Each row has two labels, one from each of two sets.
[10.6  3.3 -0.5  9.9  6.7 -5.4  4.6 15.1 -1.4  2.4 15.9  9.5  0.2 -6.1
  2.4  7.2 -2.8 -2.8]
Q, <80>
[  3.7  -7.5  14.8  16.2  -2.5  -3.9  -0.6  -8.6   3.7   5.2   5.0  -9.1
   7.3  -8.0   8.5 -11.0  -0.4   7.3]
Q, <79>
[ -7.6   6.6   5.3 -11.5 -24.1  -1.4   4.3 -18.9   3.9  -4.5 -19.5  10.5
  12.3   7.3  20.9   2.2   1.5  -9.0]
Y, <79>
[ -6.7   1.6  11.3  -8.6  -1.8 -17.4   4.9 -14.2   2.4  11.9   1.6  -5.2
   9.1   3.9  17.5   6.4   2.0  13.5]
Y, <79>
[  8.1  -1.0   9.4  13.1  -7.3  -6.1   3.8  -4.3  -5.7  -5.6   1.4   1.0
  16.4  -8.2  -1.4  21.5   5.5 -13.5]
Q, <70>
[  1.9  -5.4   4.1   9.0   1.4  11.8   5.3   2.9   2.9  -1.4  -2.3  10.9
 -17.7  -6.5  -4.2  -1.7  -9.1  13.6]
V, <75>
[  5.8 -18.4  12.7   8.5   3.7  -9.4  -3.8  -9.9 -16.0  -1.1  -4.0  -3.9
  -8.3  -7.1 -10.3 -13.4   4.5   0.7]
V, <70>
[ -9.5   7.6  12.1  13.1   4.5  -3.2  -0.7 -10.5  -9.4  -1.4  -6.6   4.4
   7.2 -10.5  -2.3   0.9  10.0  -1.2]
V, <70>
[ -2.4  -4.5  31.6  11.5  13.0  -3.6  -0.1 -31.7  14.5   4.4   0.1  -6.4
  -4.6 -10.0  -1.1   5.7  -0.7  21.8]
V, <79>
[  9.8   8.7 -11.5 -11.7  21.7   0.5  -2.9  10.9 -10.8  16.7  12.6   0.1
   0.7   5.3  13.8  -2.7  -8.6  10.5]
Y, <80>
[ 8.0  0.2 -7.0 15.1 -6.0 -1.9  5.3  3.0 -2.0  6.9 11.5  6.6 -1.5 -5.9
  8.5 -0.8 -5.4  7.5]
Q, <75>
[ -7.5  -6.9  15.2   4.6 -23.7   3.9  -8.8  -5.3 -22.6  -2.9 -14.5 -11.3
  16.2 -18.2  -7.7 -11.5   8.6 -11.7]
V, <70>
[  3.0  -3.9  -1.7   6.7 -23.8  -2.7   2.5  11.8  -0.1   1.9   7.5  19.5
  -2.0 -11.5  -1.2   6.0 -11.8   6.5]
Q, <75>
[ -6.3   9.5  -0.1   0.8   6.6  -4.0   4.2 -17.0   5.2   8.2   8.9  -2.5
   6.2   4.0  14.0  18.0  -4.4   9.1]
Y, <79>
[11.1  2.4 -8.9 -9.9  3.7 -0.5  2.0  0.1 -7.2  5.5  4.0  6.4 -1.6  6.4
  8.7 -2.5 -6.8  7.7]
Y, <75>
[  4.0  -3.2 -13.7  11.5 -10.2   5.1  10.7  -7.6   0.7   9.6  -0.3   1.5
  -3.2   5.0   8.1  -3.6  -3.3   9.4]
Y, <75>
[  4.7   9.4  -0.4  -5.3   9.7 -12.1  -2.0 -10.8 -12.0  12.1   1.5  -5.4
  21.3  10.2   7.0   3.7   0.4   5.4]
Y, <70>
[  2.3   3.6   7.7   3.6  -3.6   0.0  -1.6 -13.5   4.2   1.1  -4.2  14.8
  17.6  -4.3  14.1   9.6   6.4  -8.8]
Y, <79>
[  1.1  -5.7  12.2  17.5   1.5  65.9  -3.0  -1.3 -12.1   0.0   1.2  -3.7
  11.1 -12.7  -3.1  -7.6   3.3  -6.6]
Q, <70>
[  7.8   0.5   4.7   0.4   4.9  -6.9  -4.0  -2.5 -18.5  10.1   3.1  -1.2
   6.5  -1.4   8.4  -9.5 -10.7   7.0]
Y, <70>
[ -2.5   1.2  18.4   6.6  19.8 -10.1   7.7 -15.5   4.5   9.7  14.4   4.0
   7.1  -5.8   4.1   2.3   1.9  17.3]
Q, <79>
[ -5.8  16.3 -12.0   0.6 -29.3   6.0   2.2   4.0 -15.2 -17.2 -12.4  29.9
   7.5  -4.2  13.4  10.1  -3.4 -25.6]
Y, <73>
[  9.3  -4.5  -6.2   4.4   5.7   3.7  -4.2  11.7 -14.3  17.6  10.6   7.8
  -5.9 -10.8   3.5  -9.0 -11.4  10.1]
Q, <80>
[ -3.4   2.4   2.2  13.6  -1.9  -2.0   1.1 -18.8  -1.5   5.9   7.7   6.1
   3.5 -12.6  14.8  10.1  -1.1   9.5]
Q, <79>
[ -2.9  -6.4  21.9   6.6  -8.3  -1.1   0.9 -20.9   9.9  -3.1 -10.2   3.7
  -5.3 -11.8   3.2  -2.4  33.6  12.3]
V, <79>
[ -1.1   0.0  15.1   6.6  -5.2  -3.7   1.2  -2.0  -4.2   5.8   8.0   1.7
   5.9 -17.9  17.5   0.2  -0.4  12.4]
Q, <79>
[-13.1   0.0  33.2   7.5  10.8  -3.9   2.6 -15.6   6.8  -9.7 -10.0   4.5
  -6.8  -6.9  -4.0  -0.5  10.8   1.6]
V, <79>
[  9.7 -12.0  -5.5  -7.4  12.5  -0.1   2.9   1.1 -10.4  14.0  21.2   0.1
  -7.7  -7.0   5.1 -10.7  -9.9  28.7]
Q, <80>
[  9.3   4.2   0.7  -3.9  -4.5   3.4   1.2  10.6 -11.5   5.7   5.6   7.2
  -1.6 -10.8  10.5  -6.6  -8.9  18.9]
Y, <79>
[  8.9 -14.0   0.3  14.5  -2.9   4.0   0.5   8.5  -4.4   1.1  12.2  11.2
  -4.0 -13.3   1.2  -5.3  -5.7   5.3]
Q, <75>
[-0.6 17.2  3.6 -3.8 19.1  0.2  0.1 -6.7 -9.9  9.3 -5.4 -5.7 12.9  9.9
  1.0  3.8  6.2  4.9]
Y, <70>

Each row has two labels, one from each of two sets.
[  6.2   6.5 -12.8  -7.5  19.9  -0.8  -6.2  -8.9  -0.6  13.6   4.8  -7.3
  -3.0   9.5  -9.6  -1.3  -1.8   7.4]
<18>, N
[  1.4   8.5  -3.9  -8.1  -0.2  -1.2 -12.9   2.3   0.6   9.2  14.8  10.8
  -0.2 -10.3  -2.7   6.2  11.5  -0.9]
<17>, R
[  5.6   7.9   2.0  12.7   6.7  -1.3 -10.1   3.6  -6.8   8.1  -3.0   4.5
   1.0 -18.6   0.0   6.0 -12.7   4.1]
<17>, N
[ -3.4   8.5   4.2  -6.6 -10.9  -2.8  -2.7   3.7   0.4   5.6  10.5   0.2
  -4.2 -12.2   5.3   6.5   8.0   3.6]
<8>, R
[ -6.6  10.4  -4.9  -4.1   4.5 -20.6  -8.4   5.5   2.6   0.8   8.1  13.7
  -2.2 -10.6  -0.3   5.3  12.8  -8.2]
<18>, R
[  8.9  -8.7  -1.7  -4.6  14.8  -1.4  -1.6 -12.5  -5.7   7.0  -0.1   6.0
   0.1  -5.5  -4.2  -3.5  -5.9  -3.3]
<17>, N
[  3.0   2.4   6.8 -11.9   0.0  -1.0  10.6  -5.3   3.5   8.1  -8.2   6.1
   4.3 -18.7  -2.0  -1.8  -8.0  -5.2]
<17>, N
[  9.0  11.1  -5.1  -3.9  -2.1  -2.0 -15.6   6.2  -8.5   0.0  11.2  11.3
   5.8   6.1  -0.6   1.2  16.4  -5.9]
<17>, R
[ 11.6   7.1   0.1  -0.1  -5.2  -1.6  -4.0   6.7  -0.8  11.9  12.2  12.0
   3.2 -11.6  12.3  -0.6  -7.9  -2.8]
<17>, R
[16.3  2.4  2.0 -3.6 -5.1  0.9 -6.4  4.3 -4.3 15.1 12.2  6.9  4.7 -5.2
 -7.6  2.1  4.6 -7.5]
<17>, R
[ -5.4  10.1  10.2  -6.3 -17.5  -3.0  -6.8  15.9  -4.1   5.6   5.8   5.3
  -5.6 -20.7  11.7   3.9  -1.0  -8.9]
<17>, R
[ -3.7  22.5 -11.1  -3.7  -3.5  -4.6  -5.8   5.6   1.2   1.0  -5.9  -0.7
  -8.8  -5.4   6.2   1.8   9.8   2.5]
<18>, R
[ 6.6 19.3  4.7 -6.7 -8.9 -1.8 -8.2  3.4 -0.7 15.0 14.7  8.2 -0.3  3.8
 -4.8  2.5  9.0 -8.9]
<17>, R
[  2.0   4.0  18.5  -1.4   0.0   4.0 -14.4   3.6 -12.0  14.2  24.8   5.3
   0.2  -1.0   6.5  -2.4  -0.5   0.9]
<17>, R
[  6.6  16.2  19.4 -14.8  -0.7   4.8 -12.1   3.4  -1.9   2.2  13.4  -1.2
  -5.0  -0.3   1.3   7.5  -8.4  -3.4]
<11>, R
[  4.0  12.9   4.7  -7.8  -0.6  -8.2  -2.7   0.6   2.7   8.5  17.2   7.9
   3.0 -22.6   0.2  -0.7   1.4  -7.5]
<17>, R
[ -7.4 -11.7  -5.0   7.1   1.4   4.7 -11.9  -2.8  -7.1   5.3  20.0   2.5
  -3.1   1.5   2.2  -1.7  14.4   1.8]
<8>, R
[ 4.0  4.1  6.2  4.5 -4.9  0.2  3.2  7.0 -1.0  7.7  9.9  3.4  1.6  2.3
  6.5 -1.1  2.4 -0.7]
<17>, R
[  7.9  11.6   8.3  -9.7  -0.3   0.4  -5.1   0.5   2.9   5.9   1.8   6.9
   1.2 -15.0  -2.8   5.2 -12.3   7.3]
<17>, N
[ -0.3   2.1  -3.4  -9.6   4.0  -4.8  -1.0  -7.6   4.1  12.6   5.6  -3.8
  -5.0 -20.6  -6.1   8.8  -2.4  -0.3]
<8>, N
[ -1.2  16.8   2.6   0.1   8.5   0.6 -12.4   1.9  -4.6   4.2  19.8   6.4
  -3.2  12.1  18.8  -2.0   7.9   5.3]
<18>, R
[ 12.7   1.6  -5.6  -3.0   4.6  -1.4   6.5  -8.0  -2.9   7.7   1.1   4.5
   4.5 -18.1   9.1   6.6  -4.9  -4.6]
<17>, N
[ 10.5   9.1   5.1 -14.6   7.5  -3.6   0.6  -8.5  -2.8  16.0   4.3   6.5
   1.4  -6.6  -9.4   3.7   5.8  -7.4]
<17>, N
[  5.2   6.3 -25.3  -5.1  12.3  -3.2  -5.2 -11.1   0.2   2.5  -5.4 -13.7
   1.8  -4.5  -6.5   3.1   2.8   4.2]
<18>, N
[  2.7  12.0   2.8  -4.9  -1.2  -4.1 -22.3   5.7  -3.2   8.5  18.9   9.3
  -2.9  -7.2   7.1   8.1   8.3  -0.4]
<18>, R
[  1.5  12.7  -7.0   1.9 -12.1   1.4   7.0   6.1  -2.5   3.8   6.9  -1.2
   1.1  -7.4   5.9   0.4   6.1  -6.6]
<17>, R
[11.0 -1.6  8.9 -7.9  9.0 -0.6 -2.1  1.5  3.3 10.4 10.4  6.3  7.6 -5.3
 -4.6  1.8 -8.0 -0.5]
<17>, N
[  3.4   8.4 -12.0  -2.1  -3.4   8.5  -1.0   1.2  -2.7  13.4  11.0   2.8
   6.8 -17.2   4.6   8.8   7.3  -5.1]
<8>, R
[ -2.7   0.8   1.1  -0.3   1.5 -11.7 -12.1   8.3  -1.4   6.5  19.5  -2.5
  -3.4   4.3   6.5   2.3  10.6  -0.6]
<18>, R
[-2.6  9.0  8.9 -6.4 -3.0 -7.0 -5.2  6.5  2.9 -0.9  8.6 12.8  0.1 -4.6
  1.2 -2.7  0.1 -2.1]
<17>, R
[ 3.1  3.9  3.0 -3.3  8.1 -2.3  1.1 -4.0 -0.1 -3.4 -4.7  4.1 -1.7 -3.9
 -2.3  1.4 -8.1  2.8]
<17>, N
[  6.7  18.3  15.8  -6.3  -5.4   2.1  -9.1  13.5 -10.2  16.0  17.6   4.2
   4.3 -13.8   6.3   7.5  -5.3   5.4]
<17>, R
[  2.3 -11.0  -1.2  -4.8   5.3   0.9   9.1  -0.6  -3.0   5.3  -2.9  -2.1
  21.9  -7.0  -7.6   2.9  -3.2  -1.9]
<17>, N
[  7.0   7.2   5.8 -10.1  12.5   2.4   2.0  -5.3  -4.3   7.0  -6.2   9.7
  -0.8 -10.8  -3.6   8.4  -3.5  -4.5]
<17>, N
[ 8.5  1.4  9.6 -7.5  1.2 -0.2  5.2 -6.2  5.8 11.4 -2.7  2.3  8.1 -4.2
 -5.0 -1.5 -0.1 -6.4]
<17>, N
[  6.6   2.2   9.3  -4.4 -13.7   0.6  -6.9   2.1  -9.4  22.8  15.8  -1.6
  -2.0 -20.7  14.4   9.7   7.0  -4.1]
<17>, R
[ -1.7   5.9  -6.0  -5.5   0.7  -4.2 -14.6   1.2  -9.1   9.1  10.8  -6.9
  -3.7  -7.9   5.7   6.4  16.1  -2.0]
<18>, R
[  3.7   9.6  -8.3  -0.2  -1.6  -8.4 -15.0   5.9  -1.5  12.6  22.6   3.4
  -1.9   1.1  -4.4   4.0  14.7  -3.1]
<8>, R
[ 6.8  4.6 -8.2  0.5 -3.7  2.4 -9.8 -1.4 -0.3 16.9 20.2 -4.8 -0.5 -1.9
  3.2  7.8  9.8  1.0]
<8>, R
[ 5.1  3.7  6.9 -9.5  4.8 -1.2 -1.5 -7.3 -1.2 10.5 -0.1 -1.5  0.4 -7.2
 -3.1  1.0 -7.3 -1.0]
<17>, N
[  7.3   4.0  13.2  -6.8  -3.3  -2.0 -10.6   7.9  -0.7  13.1  17.6  11.8
   4.9  -2.5   2.7   0.9  -3.6  -6.7]
<17>, R
[ -1.8   7.5   3.7   0.4 -11.6   0.5 -10.6   7.5  -4.6   8.3  20.8  11.6
   4.3  -8.9  16.3   2.4   5.3  -6.7]
<17>, R

Each row has two labels, one from each of two sets.
[ -5.0  -0.3   8.3  -1.5   9.3  -2.3   6.6  -5.0   3.4   4.4   2.3   2.1
   7.0   1.6   7.6  13.5 -14.9 -11.2]
RR, A
[ -2.4  -1.5  10.8  -0.2  -4.5  -0.7  19.1 -14.3  -6.3  -1.2   1.0  -5.1
  -0.3   5.3   0.6   3.6  -6.4   0.6]
RR, K
[  9.4  -7.5   3.0  -0.5  -5.7   0.6  -2.8 -25.6   2.6   3.2   1.4   0.1
   5.5   1.3  14.7  -1.2  -4.4   3.7]
BB, K
[ -9.1   4.6   7.8   1.7   1.8   1.5  13.0 -11.0   7.1  11.6   1.5   1.7
   1.5   8.3   5.7   7.9 -13.8  -0.8]
RR, A
[ -9.2  -2.9   5.0  -0.7  -0.8 -10.8  12.5 -10.9  -6.4  -4.9   5.3  -2.2
   0.2  -4.8   2.9   5.5 -16.5  -3.2]
RR, K
[ -7.8  -7.8   7.1   2.3  11.3   4.2  26.8  -3.1   3.8   5.3   1.5  -3.4
   7.0  -4.6   6.9   2.5 -19.3  -6.2]
RR, A
[ -7.6  -2.0   5.6  -2.3  -2.1   2.5  17.1 -14.6  -4.7   3.7  -0.6   4.0
  -0.5 -10.5  -0.4   0.2  -6.9   6.6]
RR, K
[  4.5  -0.1   3.2  -1.3  -0.2  -2.3   1.2 -17.5   4.3   4.4   1.4   1.1
   1.4   2.9   7.0   3.8  -7.5  -0.5]
RR, K
[ -0.6 -14.1   0.2  -1.3   0.0  -2.2  -1.6 -14.2  -5.4  -2.5   4.2  -0.5
   6.4 -10.6  15.2  -3.3  -9.0   3.5]
BB, K
[-12.7  -9.5  -0.6  -0.4   9.7   2.5  13.9   7.0   4.2   0.5   7.2   0.6
   7.0 -12.2  10.1   3.7 -12.3  -6.5]
RR, A
[ 1.6 -3.6 -2.2 -1.5 -1.8  1.4 -1.6 -9.4 -1.4  1.8  1.8  3.2  1.7 -7.3
  6.4  0.0 -2.4  3.1]
BB, K
[ -7.5   2.0   7.9   0.4   3.2  -3.4  16.7  -6.5   3.5  -1.9  -3.4  -1.0
  -0.5  -2.5  -5.2  -5.7 -13.7  -2.5]
RR, A
[ -4.1  -2.3  -3.0   6.7   3.9   1.2   0.3 -12.6  10.9   8.4  -6.2   6.4
   0.9   2.5   0.3 -14.3  -3.0   5.7]
BB, A
[-14.0  -0.4   4.1   2.4   0.5  -5.5  12.1  -1.3  -4.5  -0.6   0.4   3.3
  -2.0  -8.8  -4.6  -1.2  -5.6   3.5]
RR, K
[  0.7   2.0  -8.6  -4.4   1.9  -1.0   8.4  -2.9   2.1  -8.6   2.2  -4.3
  -0.2   5.6   1.2   5.2 -10.5  -8.2]
BB, A
[ -3.6   7.1   4.4  -3.5  -0.9  -8.6  -0.8 -17.9   4.1   2.3  -0.7   4.6
   2.8   0.6   9.7   7.9 -11.9  -3.5]
RR, K
[-10.2  -1.8   3.8   4.9   7.1   4.7   3.6   9.5   6.9  10.0   5.0   3.9
   2.8   6.7   8.6   8.5  -7.8  -1.9]
RR, A
[-4.8  0.9  4.7  2.8  1.9 -0.7  5.4 -0.7  2.9  2.8 -0.8  0.8  1.1  6.2
 -2.5 -3.1 -5.6  1.2]
RR, K
[  2.8  -7.3   6.4  -1.4  -2.6   2.9  12.1 -22.6   1.0   4.8   2.5  -1.7
   5.3  -1.3  11.8   2.5 -13.3   1.3]
RR, K
[-15.3   2.9   5.5   0.4   3.5  -4.4   1.7  -3.4  -0.1   7.5   2.2  10.6
  -0.7  -9.3   6.2  10.5 -10.2   2.4]
RR, A
[ -4.4  -6.1   4.5   2.5   5.8   2.8  11.0  -6.1   4.2   5.0   4.8  -0.5
   8.3   5.3   9.5   0.9 -12.1  -3.4]
RR, A
[-4.5  1.0  2.4 -2.7 -1.7 -5.4  3.6 -9.8 -0.9  0.4  2.4  0.9  0.2  4.1
  4.9  7.1 -9.5 -5.1]
RR, K
[ -9.1  -0.2   6.2   3.5  13.6  -8.2   8.6   2.7   1.9  -0.8  -0.5   1.1
   3.3  -6.9  -1.7  -0.7 -12.4 -14.5]
RR, A
[ -9.2   4.1   9.8   0.0   7.7 -13.4   0.5  -7.3   5.6   4.0  -1.7   5.2
   4.7  -6.8   3.5   4.1 -15.4  -4.7]
RR, A
[-13.5   2.2   8.2  -6.3  -5.1   1.9  23.9  -5.6   1.4   4.4   2.0   1.0
   1.0   0.2   2.5  14.7 -13.4  -5.4]
RR, A
[  7.7  -7.9   0.5   6.2  -0.7  -8.6 -15.0 -10.9  -0.8  -1.7   2.4  -0.2
   3.4   1.5  11.2  -8.8  -4.6   3.9]
BB, K
[ -6.1   1.2  -3.6  -4.3  -3.6  -7.2  -4.4 -14.4  -2.8  -5.4   5.5   6.5
  -1.4 -15.4   7.1   6.0  -6.8   2.8]
RR, K
[ -8.1   9.8   9.6   1.2   9.1  -7.7   1.1  -1.8   4.8   6.5  -0.2   6.3
   3.5  -4.3   1.5   7.1 -10.2  -3.2]
RR, A
[ 0.8  8.0  9.3 -3.6 -3.8 -5.5 -2.4 -7.4 -1.4  4.8  1.3  1.6 -3.1  5.5
  2.5 12.9 -2.6 -2.5]
RR, K
